Below are the code and all the weights of a small trained network. Each question names an input and a class and asks about switching units off, where a switched-off unit gives its printed mean instead of its output.

import numpy as np


def w(rows, s, z=0):
    codes = np.array(rows[::2]) - 128.0
    scale = np.full(codes.shape[1], s)
    scale[-1] = z or s
    return codes * scale


def f(y):
    return np.maximum(y, 0)


def log_softmax(a):
    a = a - a.max(-1, keepdims=True)
    return a - np.log(np.exp(a).sum(-1, keepdims=True))


def net(x, mask):
    res = np.array(x, float).reshape(1, 5) / 4 @ E
    y = f(res @ A[0][:, :-1].T + A[0][:, -1])
    res = res + np.where(mask, y, B[0][:, -1]) @ B[0][:, :-1]
    return log_softmax(res[-1] @ U[:, :-1].T + U[:, -1])


A, B = {}, {}
E = w([
[151,62,217,119,180,182,143,170,175,131,214,145],'x0',
[68,139,86,206,105,155,186,65,133,126,218,148],'x1',
[171,147,106,47,27,141,179,125,171,47,151,135],'x2',
[46,145,192,80,88,96,170,118,154,213,124,68],'x3',
[194,213,153,95,202,158,217,67,122,214,91,254],'x4',
],0.0097)
A[0] = w([
[93,172,41,137,70,63,110,87,75,115,52,90,80],'n1',
[70,46,99,156,74,106,53,179,141,66,153,39,77],'n2',
[135,124,80,125,110,108,134,127,121,149,116,115,43],'n3',
[102,107,127,133,113,122,116,147,139,111,119,124,2],'n4',
[171,133,96,25,38,137,163,147,191,43,141,100,32],'n5',
[164,99,157,50,125,97,46,205,115,105,60,88,25],'n6',
[145,11,218,118,160,191,144,192,221,119,234,106,45],'n7',
[32,125,63,242,85,167,194,54,134,105,255,133,81],'n8',
[83,73,120,157,89,94,69,167,126,83,156,63,65],'n9',
[71,87,147,220,234,106,49,148,58,202,98,95,55],'n10',
[111,180,49,141,78,75,113,111,94,120,77,91,64],'n11',
[207,81,54,209,164,159,66,155,97,28,139,187,41],'n12',
[12,120,201,95,74,69,168,137,186,211,130,60,48],'n13',
],0.0074,0.0057)
B[0] = w([
[55,129,227,182,167,183,87,170,95,66,145,168,212],'n1',
[176,204,133,111,163,162,209,62,140,194,95,215,255],'n2',
[112,121,142,125,134,131,132,134,100,111,124,133,136],'n3',
[127,123,137,117,126,126,148,107,139,153,111,135,134],'n4',
[130,81,63,208,48,67,183,144,201,100,204,130,234],'n5',
[178,68,145,107,162,55,97,194,156,172,48,90,202],'n6',
[28,164,216,213,151,180,80,169,60,42,103,167,239],'n7',
[203,49,160,87,166,40,80,225,172,177,12,82,243],'n8',
[160,169,115,106,186,150,184,75,157,175,108,194,217],'n9',
[139,88,51,177,2,49,219,151,223,61,228,142,224],'n10',
[59,139,212,181,142,172,94,157,84,73,127,151,192],'n11',
[114,159,64,31,119,192,74,45,49,160,207,20,221],'n12',
[142,145,49,51,126,191,69,50,48,137,195,50,219],'n13',
],0.0075,0.012)
U = w([
[167,212,133,114,187,152,232,63,134,205,102,249,28],'0',
[34,140,184,191,144,159,72,159,93,56,123,158,193],'1',
[128,78,78,174,15,81,190,139,177,81,198,122,113],'2',
[121,143,84,45,125,167,59,63,72,146,185,18,31],'3',
[181,51,144,100,164,71,76,194,152,169,29,81,254],'4',
],0.012,0.00035)

Each question gives the input, the list of numbers given to net, and the class t.
The units are the neurons (one row each of A and B). Each row of codes is followed by its name. A weight is (code - 128) times the scale printed after its matrix; where a second scale follows, it is the last column's (A, B and U).
mask holds one flag per neuron, in row order. A switched-off neuron (its flag False) gives its mean, the last column of its row in B, instead of its output. The means were averaged over made-up inputs and are rounded, as every weight is.
A unit's drop is (log p(t) with every unit on - log p(t) with that unit switched off) / (log p(t) with every unit on - log p(t) with every unit switched off).
The circuit of an input: a set's keep is (log p(t) with only the set's units on - log p(t) with every unit switched off) / (log p(t) with every unit on - log p(t) with every unit switched off). Starting from the 12 units with the biggest drops (on a tie, the unit counted first), units are removed one at a time, each time the one whose removal leaves the highest keep (on an exact tie, the one counted first), for as long as the keep stays at least 0.8.
circuit, biggest first: the units of the circuit, biggest drop first
unit that matters most: the unit with the biggest drop
k most important neurons: the k neurons with the biggest drops, biggest first
drop when u is switched off: that unit's drop, to one decimal
input [8,0,8,-2,7], class 1: circuit, biggest first -> (n7; n2)
input [-4,-6,8,2,3], class 2: circuit, biggest first -> (n5)
input [-2,3,-6,-4,3], class 2: 2 most important neurons -> (n10; n2)
input [-8,-3,1,-7,3], class 1: 2 most important neurons -> (n1; n11)
input [-7,8,-1,8,3], class 3: 3 most important neurons -> (n13; n7; n6)
input [-7,7,4,6,-3], class 1: 3 most important neurons -> (n1; n11; n12)
input [6,6,2,-7,-3], class 3: 2 most important neurons -> (n12; n1)
input [1,-8,-7,-8,0], class 3: 3 most important neurons -> (n12; n8; n5)
input [-7,-4,1,-8,3], class 3: 2 most important neurons -> (n12; n7)
input [3,8,-6,4,1], class 4: 2 most important neurons -> (n8; n5)
input [5,4,-2,-6,0], class 3: 2 most important neurons -> (n12; n1)
input [-6,2,-2,8,7], class 3: circuit, biggest first -> (n13; n2)
input [-7,7,1,-7,-7], class 0: 3 most important neurons -> (n2; n9; n7)
input [1,3,1,0,-3], class 0: unit that matters most -> n6
input [6,-3,5,4,-6], class 0: 3 most important neurons -> (n2; n9; n1)
input [-7,-7,-4,-7,-4], class 1: 2 most important neurons -> (n1; n11)
input [-8,7,-3,6,-7], class 1: 3 most important neurons -> (n1; n11; n12)
input [-7,1,5,-6,6], class 1: 2 most important neurons -> (n2; n1)
input [5,-4,-2,-8,-1], class 3: drop when n12 is switched off -> 1.6
input [3,7,3,-7,2], class 3: circuit, biggest first -> (n12)
input [2,1,-8,-8,2], class 2: drop when n1 is switched off -> 0.0
input [-8,6,2,6,2], class 1: drop when n11 is switched off -> 0.1
input [8,-6,7,1,-5], class 1: drop when n7 is switched off -> 4.0
